.08,-.20,-.03,-.07,-.17,-.47,-.33,.23,-.04,-.20,-.02,.02,-.06,.08,.28,.19
-.22,-.38,.20,.23,-.36,.06,-.11,-.13,.11,.42,-.02,.42,.21,.04,.00,.16
-.42,-.18,.19,-.03,.35,.05,.24,.12,-.22,.32,.08,-.05,-.20,-.03,-.61,.00
-.21,.10,.06,.17,-.24,.47,.09,-.33,.15,.07,-.01,.14,.04,.02,.19,-.25
-.28,.05,.07,-.10,.33,.14,.29,.02,-.22,.05,.03,-.21,-.21,-.04,-.43,-.18
-.39,-.20,.20,.16,-.45,.36,.08,-.41,-.03,.15,-.11,.21,.12,.06,.07,-.30
-.24,-.03,.06,.06,.48,-.06,-.03,.41,.13,.31,.28,.07,-.34,-.03,-.27,.32
-.23,.33,-.04,.00,.49,.23,.10,.22,.13,-.03,.25,-.16,-.47,-.02,-.05,-.04
-.13,-.46,.09,-.18,-.20,-.68,-.30,.27,-.31,-.21,-.10,-.05,-.12,.13,.08,.13
-.09,.05,.03,.27,-.19,.28,-.17,-.07,.40,.21,.14,.34,.01,.03,.37,.12
-.09,-.35,.08,-.19,-.27,-.43,-.09,.00,-.40,-.26,-.21,-.14,.02,.09,-.02,-.13
-.48,.24,.07,-.03,.47,.39,.30,.05,-.07,.03,.18,-.23,-.47,-.02,-.30,-.27
-.19,-.01,-.02,-.20,-.20,-.18,-.09,-.04,-.28,-.56,-.12,-.29,-.26,.12,.31,-.38
-.05,-.02,-.08,-.11,-.05,-.40,-.36,.31,.01,-.41,.07,-.11,-.35,.12,.47,.06
-.30,.12,.05,.26,-.33,.47,-.12,-.24,.35,.03,.10,.25,-.11,.08,.52,-.17
Counting starts at 0.
Give the entry at row 1, column 1.
-.38
The entry directly above the smallest entry -> .23
Give the top entry of the column that holds the smallest entry.
-.47
Give the top-right entry.
.19
Give the entry just right of .40.
.21
Give the entry in row 1 and column 0.
-.22
Give the entry at row 2, column 0.
-.42
Give the entry in the bottom-right corner.
-.17
Give the bottom-left entry.
-.30
Give the entry directly below the smallest entry.
.28
The entry in row 0 and column 1: -.20
Give the entry directly above the largest entry.
.47
The entry in the top-left corner is .08
The entry just left of the smallest entry: -.20
The entry at row 0, column 2: -.03
The entry just left of .36 is -.45
The bottom entry of the column that holds the largest entry is .52
Give the bottom entry of the column that holds the smallest entry.
.47

a =
-212.512	-214.994	-187.156	-147.447	140.650	-164.516
-4.576	-245.075	-79.960	-75.543	-48.181	-222.971
-19.031	-244.455	-89.182	-79.183	-37.327	-220.810
-54.955	-160.191	-111.535	-192.965	181.793	-11.001
-213.100	-213.924	-184.785	-146.686	140.373	-164.324
-18.365	-146.555	-94.037	-201.364	182.915	23.575
-270.965	-85.118	11.525	108.315	120.186	-39.884
-65.229	-231.386	-114.577	-106.319	21.190	-190.613
-211.894	-214.785	-187.956	-147.583	140.844	-161.963
-20.455	-243.698	-87.331	-82.135	-31.155	-218.484
-15.158	-142.338	-93.242	-208.229	194.047	36.056
-75.229	-164.551	-118.901	-185.568	176.687	-25.681
Give the entry just right of 140.650.
-164.516
Give the first entry on the main diagonal.
-212.512
The smallest entry in the last column: -222.971
The bottom-right entry -> -25.681
Give the 2nd entry from the end, reading row by row.
176.687
Give the fifth entry in reading order.
140.650
The fourth entry, reading row by row: -147.447
The entry just right of the smallest entry -> -85.118
Give the entry in the bottom-left corner.
-75.229
The 3rd entry on the diagonal from the top-right corner -> -79.183
The second entry in reading order is -214.994
Give the maximum.
194.047
The last entry of the smallest entry's row is -39.884
The 3rd largest entry is 181.793
Give the entry directly below -20.455.
-15.158
Give the entry just right of -75.229.
-164.551
The smallest entry in the last row: -185.568
Give the entry directly below -93.242.
-118.901
Give the largest entry in the last column.
36.056
The 3rd entry on the main diagonal is -89.182
Give the largest entry in the first column.
-4.576
Give the second smallest entry.
-245.075
Give the entry directly above -270.965.
-18.365
Give the entry just left of -214.785.
-211.894
The entry directly below 11.525 -> -114.577
Give the first entry of the smallest entry's row.
-270.965
Give the second largest entry.
182.915
Give the entry just left of the largest entry.
-208.229

[ 0.22  0.18 -0.10 -0.19 -0.13 -0.14  0.10  0.04 -0.11  0.22  0.00]
The entry just right of 0.04 -> -0.11
The entry just left of 0.00 is 0.22
The entry just right of the smallest entry -> -0.13

arr = [-.18 -.37  .35  .72 -.77 -.36  .48  .08  .21 -.30]
Report the entry just left of .08.
.48
The entry just right of .72 is -.77
